[ -2   0   4   7   1 -13   4 -20  -7  -3  -5   2   0   5  -9   1   3 -16
   0  -1  -5 -13   2  29  20   7   8 -28  -4   5  -8  11  -1   3  -4   7
  10   4  -1  -3  -2   7  -7   3   3   2 -32   4  -3  -3 -25 -20   5  -7
   3]
Zd + Pr
[-19  -1  15  -2   2  -4   7  -9   3   2  -2   2  -9  -5 -13  -1   9  -5
   2  -5  -3 -14  16  14  17   5   9   7   2  -7  -3   6  -7   4   1  12
   5  -1   9 -10  -2  -4 -13   4  -9  -1 -16  -3 -18 -12   3   4   1  -3
   1]
Zd + Sd
[  3   1   5   7  15 -17  -1 -10  -1   0  -3   2  -6   4 -21  -5   9 -16
   3  -3  -4 -12   0  17  21   7   9  -9  -3   6 -19   9   0  10  -4  19
   9  -4   7   5   5   6 -10   7   0  -3 -21  -5  -2   1 -16 -22  -1 -11
  11]
ZR + Pr
[-12   8   6  -4   0  -9   2 -14   4  10  -7   7  -7 -10  -2  -1   3  -3
   0   3  -2 -14   6  28  18   4   9  -2  -1  -2   3  12 -11   2  -9  -5
   7   3  12  -8   6   4  -9  13   1   0 -27  -3  -6 -16  -7 -13   0  -4
   7]
Zd + Sd
[ -7  -5  -1   8   9  -4   4  -9  -9  -9  -5  -3  -6  -1 -13   0   2 -23
  -1  -1   9 -16  -1  24  13   3   8 -21  -6   6  -6  10   6   0 -12   2
   7   4  -5  -4  -8   5  -3   5   3   1 -23   9   1  -7 -14 -19   0  -6
  11]
ZR + Pr
[ -2   6  -7   6  -1 -10   9  -2   0  -3  -4  -4 -14   2  -4  -4  16  13
  -7  -2   1 -12  -6  27  15   2   7 -35  -3  15  -5  12   5   1 -11  13
  10   4  -5  16   6   5   6  17  -2 -13 -32   8   2   7  -4 -15  10   5
  10]
ZR + Pf
[ -1   4  -4  12  10  -5  18 -29  -5 -16  -3  -5 -17   5  -5  -7   7  12
  -8  -8   6  -9  -9  19   0  -3   8 -36  -2   4   6  -1  -6  -1   3  24
   2   6   4  -5   3  11   6 -13  -1   3 -34   4 -12  -5 -19   6   5   6
  16]
Zd + Jd
[ -7   1   2  14  11 -10   0 -12 -12   4  -5   4   0   1 -12  -2  -1 -26
  -4   3  10 -18   3  27  23   5   9 -24  -5  10  -6  23  -3  -3  -4 -17
  10   4  -2  -9  -1   8  -9   7  -2   9 -35   7   3 -13 -24 -27   3  -9
  11]
Zd + Pr
[  3  -3   9  11  24 -17  15 -27   6 -13  -7  -4 -16   4 -12  -8  22   9
   0   7  -1  -5  -5  27   6   6  14 -24   1   3   1   1 -12  -3   8  47
   4   2  13   0  13   2   9  18  -3  -5 -32  -5 -11  15 -25   3   3   5
  18]
Zd + Jd
[ -6   1   6   5   7  -4  14 -18  -1  -4  -5   6 -12  -4 -12  -3   9  -9
   5  -3  12 -21   3  24  15  -2  16  -4  -4  -5  -4  15   1   0   2  12
  10  -4   9 -11  -2   1  -6  -2  -4   4 -32  -1 -17 -16  -4  -5   5  -7
   7]
Zd + Sd
[-12  -2   8   1   2 -10  -2 -13  -6 -10  -6 -10   2   2 -13  -4   2 -30
   3   0  -1 -17   8  16  27   6  -2 -15  -9  -3 -12  13   0   4  -9  21
  11  -8   3  -7  -7  -7 -13  11   0  -2 -20  -2  -4   2 -15  -6   4  -5
  -2]
ZR + Sd
[  1   1  12   3  15 -28  10 -18  14 -19  -4   1 -18   1 -10  -8  17   7
  -2   1 -10  -7  -5  24  21  15  -3 -27  -2   5 -10  13 -16   1  10  48
  11 -20  13   4  15  -9   4  22 -10  -7 -26  -2  -6  21 -26   2  16   1
  15]
Zd + Jd
[  3  -3   0  13   5 -16  10 -12  -6 -12  -2  -7  -8   6  -9 -10   6 -14
  -6   1  -2 -14  -3  24  17   5   0 -38  -4  11  -6  13  -2   0  -9  21
  10   4  -3   1   1   1  -2  15   0  -7 -31   4   0   9 -20 -16  11  -3
  12]
ZR + Pr
[ -4  -2  -2  -1   3 -11   0  -6  -7   2  -9   3   0   0  -6 -10   1  -5
  -9   1  -6  -3   0  12  23   5  -4 -21  -5   5   3   8  -8   3  -4 -13
   6  14  -1   7   1   2  -8   9  -2  -1 -22  11   3 -13 -16 -18   5  -1
   5]
Zd + Pr
[ -8   2   5   1   0 -10  11  -9  -3  -3 -12  -3 -10 -10 -15  -5   6  -9
  -1   3  -7 -13   3  17  19   6  -5 -11  -2   2 -11   5   3   6 -13  27
   5  -8   4   2   2  -4  -7   5   0  -3 -15  -1 -10  10  -4 -12   5   5
  -4]
Zd + Sd
[  4   1   2   2  19 -19  11 -15  -7 -11  -9   3 -13   6 -15  -6   8  -3
  -8  -1   1 -13  -1  26  14   5   9 -31  -9  10  -9  12   5  13  -3  33
  10   5   6   2   6   5  -1  11   3   0 -28   4   1   9 -22 -12   9   0
   9]
ZR + Pf
[  2   4  -9   6  13  -8  17 -23 -15   1   1   5 -24   8  -6  -5  10 -18
   8   4  23 -27  -6  48  11  -4  31 -48  -9  15  -6  16  16  -1 -11  12
  12  30   1   1   2  24   3   9   2   2 -48   4   6   8 -27 -30   5 -10
  20]
Zd + Pf
[ -5   2   4  10  21  -9   3  -9   4  -7  -5  -6 -13   0  -6  -5  11 -18
  -1   1   3 -12   2  27  12   7  11 -26  -6  -6  -8  13  -5   0   1  22
   5   0  10   2  10   3   3  16  -6  -9 -37   3   2  10 -28 -13  12  -1
  16]
ZR + Jd
[ -6   4   6   5  18 -12  21 -11   0  -8  -1  -2 -18   0 -26  -9  23  -2
  -2   1  -4 -13  -1  21  14   4  11  -7  -9   1  -4  17   2   2   0  43
   7  -9   9  -3   7   0  -3  17  -6  -4 -28  -2 -18  14  -9   3   3  -2
   7]
ZR + Jd
[-11   4  -3   7   5 -13   1   5  -4   1  -4  11 -15  -1  -9  -3   9   1
  -2  -2   2 -15  -1  24  12   0  23 -10   3   9   2  14   3   9 -14 -13
   9   8   2  14   7  12  -4   8  -8  -3 -32   3   2 -24  -5 -24   6  -4
  12]
Zd + Pf
[  3   0  -2   3   8 -14  -3 -19  -7  -7  -9  11  11   2  -7   9  -7 -18
   0  -4   5  -9   1   7  18  -2   6 -14 -13   5  -3   8   0   6   0  -5
  10   6   1 -11  -5   5  -9  -3   2   8 -20  22   6 -25 -20 -16   5 -13
   5]
Zd + Pr
[ -6   3   6  10   8 -18   1 -15   2   6  -3   3 -15   0  -2  -6  13  -3
  -4  -3   3 -10  -8  29  19   6  12 -20   1   8  -1  14 -21   2   2   5
   3   4  13   9  11   5   2  15 -11  -8 -36   0   7  -1 -23 -18   7  -3
  16]
Zd + ZM
[ 12   8   4   9  12 -16   6 -16  -6  -5   7 -11 -10   7 -21  -8   6   2
  -1   4  -9  -4 -11  18  11   6  -5 -43   2   9  -7   0  -3  -4   0  34
   4   2   5  10  10   3   4  16   2  -9 -26   2   4  25 -40  -7   3   5
  15]
ZR + Jd
[ -7   2  15  11  13  -5   8 -22   8  -2  -4  -6  -2  16 -12  -2  -2 -12
  10   0  -2  -8   5  16  14  10   2 -13  -3 -10  -3   2  -9  -3   6  30
   7   1  12  -9   7   9  -7   5  -3  -1 -22 -15 -11   8 -23  -1  -3   4
   6]
Zd + Jd
[  5   2   0 -11   0 -11 -15 -26  -7   1  -4  14   2   3  13  -4  -7  -9
  -5   3  14  -8   1  24  21   0   5 -26   0   2  -6  12 -10  -1   4  -9
   4  10  -1  -8  -2   8  -4   5  -3  11 -33   3  13 -13 -26 -21   5  -4
  11]
Zd + Pr
[-10  -2   8  -3  17 -15   7 -14   1 -10  -4  -6  -9   5  -7  -8  14 -13
   0   7  -4  -3   3  21  19  10  10 -16  -5  -1  -7   6 -12  -3   0  34
  10  -8  11  -3   7  -2  -3  13  -8 -10 -26   1  -3  16 -19  -3   2  -4
  14]
ZR + Jd
[  2   0   1   2  15 -11  -6 -10  -3   7  -3   5  -1   1  13   3  -1 -11
   0  -1   4  -4   0  19  12   6   7 -21   6  10  -1   9  -6   3  -2   0
   5   3   3   3   9   7  -2  10   0  -7 -22   7   9   0 -21 -20   7  -2
  12]
Zd + Pr
[  5   0  -4  16  10 -13  17 -26   3 -20  -3 -14 -17   5  -7 -10   6  -2
 -12   1  -5  -9  -2  21   9   9  -4 -44  -2   5  -4   3  -1  -6  -6  47
  10  -1   1  -2   5   3   3  15   0  -6 -26   0  -8  17 -25   6   8   2
  14]
Zd + Jd
[  8   0   0   7  22 -14   4 -26   1 -11   0   0 -16   6   0  -6  13  -6
  -5   0  13 -13  -5  27  11   5  15 -34   1   6  -6   8 -10  -8   5  38
   4   4   9   2  21   9  11  17  -2  -4 -37  -5   3  28 -32  -7   3   1
   5]
Zd + Jd
[ -3   6   5   8  13  -3  17 -15  -1 -13   0 -10  -9   6 -14 -11  16  -7
  -5   2  -1 -12   0   2   8   3   5 -19  -4   0  -7   1   5  -1  -7  39
   4  -3   5   1   3   1  -2  13  -2  -4 -18  -2 -16  13 -13   0  -4   1
   4]
ZR + Jd
[ -4   5   4   8   7 -10   7 -18   6  -6   7   5 -22   0  -5  -4   9   9
  -4  -5   0 -11  -3  28  16   5  12 -26   7   2  -1   8 -13  -5   9  31
   4  -4  14  -1  14   9   4  20 -10  -6 -31  -2  -6  11 -16   1   4   2
  15]
Zd + Jd
[-11   2   3   9  11 -14   3 -20   4  -4   2   2 -13   0  -3  -1   4 -14
   2  -9   6  -8   1  21  18   5   7 -21   0   6  -4  11 -14  -3   0  16
   2   1  11 -10   3   7  -1  10  -4  -6 -39   2  -3   1 -24  -9   3  -8
  14]
Zd + ZM
[ -7   0   1  13  20  -6   6 -10   0 -17  -6 -13 -10  -3  -5  -5   6 -26
  -3   0   2  -7  -4  16   7   7   7 -27  -3   3  -8   4  -7  -6   4  33
   2  -2   5  -4   1   0   9  18  -2 -11 -26   2   4  14 -21  -7   0  -2
  14]
Zd + Jd
[ -3   0   7   2  15 -22  -2  -8  -1  -9  -2  -3   7   2 -17  -2  12 -21
   3   3   4  -6   4  25  20   9  -3 -13  -6  12 -13   5  -2   0   0  16
   6  -9   1  -1  -3  -1  -6   8   1  -5 -11   6   0   0 -18 -11   2  -8
   3]
ZR + Pr
[ -7  -1   3  15  14 -18   6 -10  -1 -13  -9   4 -11  -3 -21  -1  13 -12
   5   3  -8 -12  -1  21  24   8   6 -23  -3  13  -8  13  -8   5  -5  18
  10  -6   7   5   2  -3  -4  26  -6  -8 -33  -7  -5 -12 -23 -23   5  -8
  13]
ZR + Pr
[ -1   2   2   6   3 -15  -3 -29   3   9   0   7  -9   6   1  -5  -1   1
  -9   1   5 -14  14  37  27   5   7 -41   1   3  -6  12 -16   3   0  -4
  12   6   6   1   4  13  -7  11  -3  -4 -45  -5   1  -5 -31 -20   6  -4
  21]
Zd + Pr
[-14  -3  10  -1   9  -7   5 -13  -2  -1   7  -4  -7  -7  -4   2  10 -16
   5  -8  -6 -15   6  18  23   1   0  16  -8  -4 -10  25 -12   4  -4  18
  13 -10  11 -11  -5 -11  -8   8  -7  12 -23   3  -8  -3   3  -5   4 -10
   7]
Zd + Sd
[  7  -3  -5   1  -2  -4   1 -12 -10  -6  -1   1  -5   6   5  -2  -2  -5
  -2  -2   9  -8  -3  20   9  -6   1 -32  -4   7   2   6   3  -2  -7  -1
   8  11  -4  -5  -7   7   6   6   6   0 -28   4  -6 -10 -14 -13   4  -1
  14]
Zd + Pf
[ -6   3  -3   8  14  -9   4 -14  -1  -5   1  -3 -10   4 -12  -8   9 -21
  -2   2   9 -14   0  25  15   2  16 -30  -2   8  -6  19   2  -1  -4  14
   7   9   1   1   1   9  -4  10   1  -5 -42   0   7  -5 -18 -17   2  -5
  15]
ZR + Pr
[ -9  -3   1  12  16  -9   6  -8  -5 -15  -4  -7  -5   1 -14  -2   2 -28
   1   5   2  -7  -3  17  19   1   5 -27  -4  10  -7  10  -6  -1  -4  12
   4   3  -2  -4  -4   1  -4  13   2  -6 -26   3   4  -9 -19 -20   5  -9
  12]
ZR + Pr

[ -1  -7   6  -2  -3   1  -4   4   5   0  -3   0   2   4  -5   7   6 -12
  11   2  -2   0  -4  -7   1  -3   8   8  -2  -1  -3 -11  -3   2  -4   2
   2  -2  12  -8   3   3 -11   7   2 -10   5  -6   7  -6  -5  -4   1   5
  -2]
GP + G
[ -3  -9   9  -3   0  -1  -9  -7  -2 -11   0  -3   0  17  -2  -9  -8  -6
   6  -4  -7   0   0  -5   6   1   2  13  -1  -7  -3  -2   3  -1  -5   1
   0   2   4   2  -7 -10  -3  -6   5  -5  14 -12   9  13 -10  -3  -1   3
   0]
RM + G
[ -9  -8  -3  -1   1   2  -2   3   9  -3   1   1   8   0  -2   2  -2  -1
   5   0   0   6  -1  -8   0   2  -1  -5  -7  -2   0  -2  -3   2   0  -4
   7  -5   8   4   4 -10   3  -1   1  -3   6  -9   4   4  -5   2  -1  -1
  -2]
LL + G
[ -5  -9  14   6   3   5  -2  -7   2  -2   0  -6   5  11  -5   6  -4  -4
  18  -1  -9   2  -6  -5  10  -4   0  16 -18  -6  -6  -9   4   9  -7   5
   4  -7   1  -5   2  -3   3   6   3 -18  13  -5  10   5 -13   2  -6  -2
   0]
Hl + G
[  1  -9  16  10   1   1  -3  -1   3  -1   1  -4   1   8  -9   9   1  -7
  11   3 -13  -3   8   2   7   1   7  15 -15   0   0 -10   0   8  -9  -1
   9   2   1  -2  -3   3   4   1   4  -7   8  -3   7   3 -18  -5  -2   1
   0]
Hl + Z
